Below is a small trained network, with its code and all its weights. Each question gives an input and a class and asks what happens when units are switched off, that is, made to give their printed mean instead of their output.

import numpy as np


def w(rows, s, z=0):
    codes = np.array(rows[::2]) - 128.0
    scale = np.full(codes.shape[1], s)
    scale[-1] = z or s
    return codes * scale


def f(y):
    return np.maximum(y, 0)


def log_softmax(a):
    a = a - a.max(-1, keepdims=True)
    return a - np.log(np.exp(a).sum(-1, keepdims=True))


def net(x, mask):
    res = np.array(x, float).reshape(1, 8) / 4 @ E
    y = f(res @ A[0][:, :-1].T + A[0][:, -1])
    res = res + np.where(mask, y, B[0][:, -1]) @ B[0][:, :-1]
    return log_softmax(res[-1] @ U[:, :-1].T + U[:, -1])


A, B = {}, {}
E = w([
[185,80,149,248,131,112,103,152,123,96],'x0',
[135,114,119,115,146,130,128,132,128,139],'x1',
[82,74,92,110,123,82,141,152,71,53],'x2',
[134,118,121,118,146,129,129,132,127,137],'x3',
[190,106,122,97,78,158,172,77,57,150],'x4',
[179,150,89,69,126,57,90,79,163,88],'x5',
[123,135,70,169,166,140,203,83,165,89],'x6',
[128,137,27,137,75,152,107,185,135,155],'x7',
],0.015)
A[0] = w([
[164,137,90,121,134,58,88,105,144,122,22],'neuron 0',
[187,108,145,175,149,89,115,160,106,100,65],'neuron 1',
[63,156,73,148,148,125,50,206,223,112,107],'neuron 2',
[154,130,85,115,98,81,101,108,144,120,88],'neuron 3',
[192,74,106,194,114,117,112,124,140,115,39],'neuron 4',
[137,123,61,154,157,156,195,88,167,86,50],'neuron 5',
[178,116,62,130,68,171,135,112,79,145,110],'neuron 6',
[188,117,115,81,135,84,98,89,158,115,75],'neuron 7',
[174,101,96,180,127,133,94,148,131,120,50],'neuron 8',
[137,153,16,133,82,144,96,160,165,134,95],'neuron 9',
[131,126,246,112,208,93,140,40,104,81,29],'neuron 10',
[150,103,156,182,138,96,106,96,108,110,70],'neuron 11',
[108,137,113,141,175,137,122,123,167,107,69],'neuron 12',
[46,50,143,184,124,200,184,177,75,183,106],'neuron 13',
[189,129,126,133,59,143,172,80,73,140,120],'neuron 14',
[86,177,111,57,125,120,161,105,134,149,55],'neuron 15',
[132,137,65,152,85,125,106,170,121,150,20],'neuron 16',
[174,95,132,122,95,151,156,93,85,131,4],'neuron 17',
[94,152,155,153,162,82,101,168,172,100,42],'neuron 18',
[62,128,155,149,162,111,110,145,158,138,41],'neuron 19',
[143,126,104,138,114,53,92,63,133,118,33],'neuron 20',
[192,186,160,145,117,180,105,95,198,206,98],'neuron 21',
[180,124,96,113,120,74,103,118,133,94,70],'neuron 22',
[148,131,147,100,104,117,52,153,104,137,114],'neuron 23',
[56,49,94,125,105,65,139,123,75,74,57],'neuron 24',
[64,185,117,64,120,127,161,126,127,165,31],'neuron 25',
[143,90,114,116,112,105,164,125,93,130,84],'neuron 26',
[116,138,73,157,159,126,223,93,162,105,56],'neuron 27',
[140,133,187,93,118,124,39,160,108,173,66],'neuron 28',
[192,121,150,175,121,129,113,132,154,137,75],'neuron 29',
[115,89,147,92,100,97,100,177,81,111,85],'neuron 30',
],0.013,0.004)
B[0] = w([
[154,191,151,147,122,190,127,102,144,103,181],'neuron 0',
[58,104,123,45,95,122,71,112,184,157,197],'neuron 1',
[208,100,168,71,189,90,157,67,84,147,254],'neuron 2',
[105,190,146,169,148,184,102,101,115,115,177],'neuron 3',
[62,73,130,90,103,147,78,109,128,170,201],'neuron 4',
[161,118,105,197,33,99,124,148,133,154,212],'neuron 5',
[163,113,183,85,201,73,154,117,71,148,205],'neuron 6',
[131,151,180,166,137,177,81,137,139,90,192],'neuron 7',
[69,98,118,62,95,147,95,129,125,148,186],'neuron 8',
[90,147,139,144,146,122,136,189,36,142,220],'neuron 9',
[96,150,126,136,167,115,150,213,1,171,244],'neuron 10',
[88,99,111,100,118,146,137,124,112,164,187],'neuron 11',
[159,126,141,140,111,103,145,97,131,146,170],'neuron 12',
[130,253,146,168,142,199,74,73,141,95,250],'neuron 13',
[187,83,174,101,168,101,135,74,125,121,209],'neuron 14',
[66,96,141,70,93,125,90,111,154,160,195],'neuron 15',
[94,137,115,138,156,118,130,187,78,157,184],'neuron 16',
[166,116,149,89,131,93,137,51,126,105,176],'neuron 17',
[165,105,148,90,142,115,133,85,113,125,202],'neuron 18',
[190,126,170,93,137,119,134,67,112,110,186],'neuron 19',
[135,155,156,150,125,180,113,120,140,119,180],'neuron 20',
[122,120,18,128,206,108,177,201,195,17,242],'neuron 21',
[147,202,153,135,138,179,90,131,154,106,184],'neuron 22',
[155,106,108,187,76,133,153,151,119,177,194],'neuron 23',
[118,101,41,114,190,120,181,160,198,31,213],'neuron 24',
[68,90,120,66,83,166,62,103,174,163,198],'neuron 25',
[141,124,111,117,138,103,140,109,129,82,161],'neuron 26',
[185,93,124,185,33,110,133,175,163,197,211],'neuron 27',
[169,111,115,204,18,89,174,122,157,138,219],'neuron 28',
[84,117,110,85,112,132,129,110,173,137,186],'neuron 29',
[155,112,103,197,63,92,159,154,182,117,191],'neuron 30',
],0.0098,0.019)
U = w([
[199,112,187,92,165,83,132,50,107,116,92],'0',
[7,105,133,69,80,161,82,99,171,155,90],'1',
[126,248,166,189,130,227,89,93,145,88,112],'2',
[168,120,122,223,27,91,142,144,157,152,88],'3',
[102,127,62,133,187,109,161,169,201,31,137],'4',
[79,163,148,135,163,113,130,191,12,157,253],'5',
],0.012,0.0044)

Each question gives the input, the list of numbers given to net, and the class t.
The units are the neurons (one row each of A and B). Each row of codes is followed by its name. A weight is (code - 128) times the scale printed after its matrix; where a second scale follows, it is the last column's (A, B and U).
mask holds one flag per neuron, in row order. A switched-off neuron (its flag False) gives its mean, the last column of its row in B, instead of its output. The means were averaged over made-up inputs and are rounded, as every weight is.
A unit's drop is (log p(t) with every unit on - log p(t) with that unit switched off) / (log p(t) with every unit on - log p(t) with every unit switched off).
The circuit of an input: a set's keep is (log p(t) with only the set's units on - log p(t) with every unit switched off) / (log p(t) with every unit on - log p(t) with every unit switched off). Starting from the 12 units with the biggest drops (on a tie, the unit counted first), units are removed one at a time, each time the one whose removal leaves the highest keep (on an exact tie, the one counted first), for as long as the keep stays at least 0.8.
circuit, biggest first: the units of the circuit, biggest drop first
unit that matters most: the unit with the biggest drop
k most important neurons: the k neurons with the biggest drops, biggest first
drop of u: that unit's drop, to one decimal
input [-5,-1,-3,0,-7,2,7,4], class 0: unit that matters most : neuron 2
input [2,-3,5,-7,1,-5,-8,-7], class 3: 2 most important neurons : (neuron 30; neuron 28)
input [-3,-8,-6,7,-7,-3,-1,-6], class 0: 2 most important neurons : (neuron 19; neuron 24)
input [5,7,-5,6,1,7,-3,-8], class 5: 3 most important neurons : (neuron 10; neuron 13; neuron 11)
input [-5,-7,-7,5,-8,-7,8,-7], class 0: 4 most important neurons : (neuron 19; neuron 28; neuron 18; neuron 2)
input [-1,0,-6,-8,3,-7,-1,3], class 2: 2 most important neurons : (neuron 13; neuron 24)
input [-6,3,5,6,-1,-7,5,2], class 2: 2 most important neurons : (neuron 13; neuron 1)
input [-3,7,-8,-7,-2,-6,-8,-3], class 3: 3 most important neurons : (neuron 28; neuron 24; neuron 23)
input [4,2,-3,8,3,1,-4,5], class 5: 2 most important neurons : (neuron 6; neuron 27)
input [4,-1,-2,6,-2,-3,0,4], class 1: circuit, biggest first : (neuron 8; neuron 4)
input [5,0,5,-3,5,-1,2,4], class 0: 3 most important neurons : (neuron 6; neuron 21; neuron 14)
input [3,-2,1,-2,0,8,8,-1], class 2: 2 most important neurons : (neuron 22; neuron 0)
input [5,7,-1,7,4,-1,4,-3], class 1: 3 most important neurons : (neuron 2; neuron 4; neuron 1)
input [-6,8,-3,8,-5,3,-6,-8], class 5: circuit, biggest first : (neuron 10)
input [7,-1,2,-6,7,-8,-2,4], class 2: 3 most important neurons : (neuron 13; neuron 2; neuron 18)
input [8,-6,5,4,7,2,-3,-3], class 1: 2 most important neurons : (neuron 1; neuron 4)
input [8,-5,-8,-7,-1,-6,-6,2], class 1: 2 most important neurons : (neuron 4; neuron 8)
input [3,-1,-5,2,-6,2,5,8], class 5: 2 most important neurons : (neuron 9; neuron 16)
input [-6,-3,-8,6,7,2,-6,1], class 4: drop of neuron 21 : 1.9
input [-6,-3,-7,1,6,8,-5,-8], class 2: unit that matters most : neuron 7
input [8,8,-3,-4,-5,1,-2,-6], class 1: drop of neuron 1 : 0.2
input [-6,1,7,3,2,5,-4,-4], class 4: drop of neuron 26 : 0.1
input [4,-3,-6,2,8,-3,7,3], class 0: drop of neuron 17 : 0.1
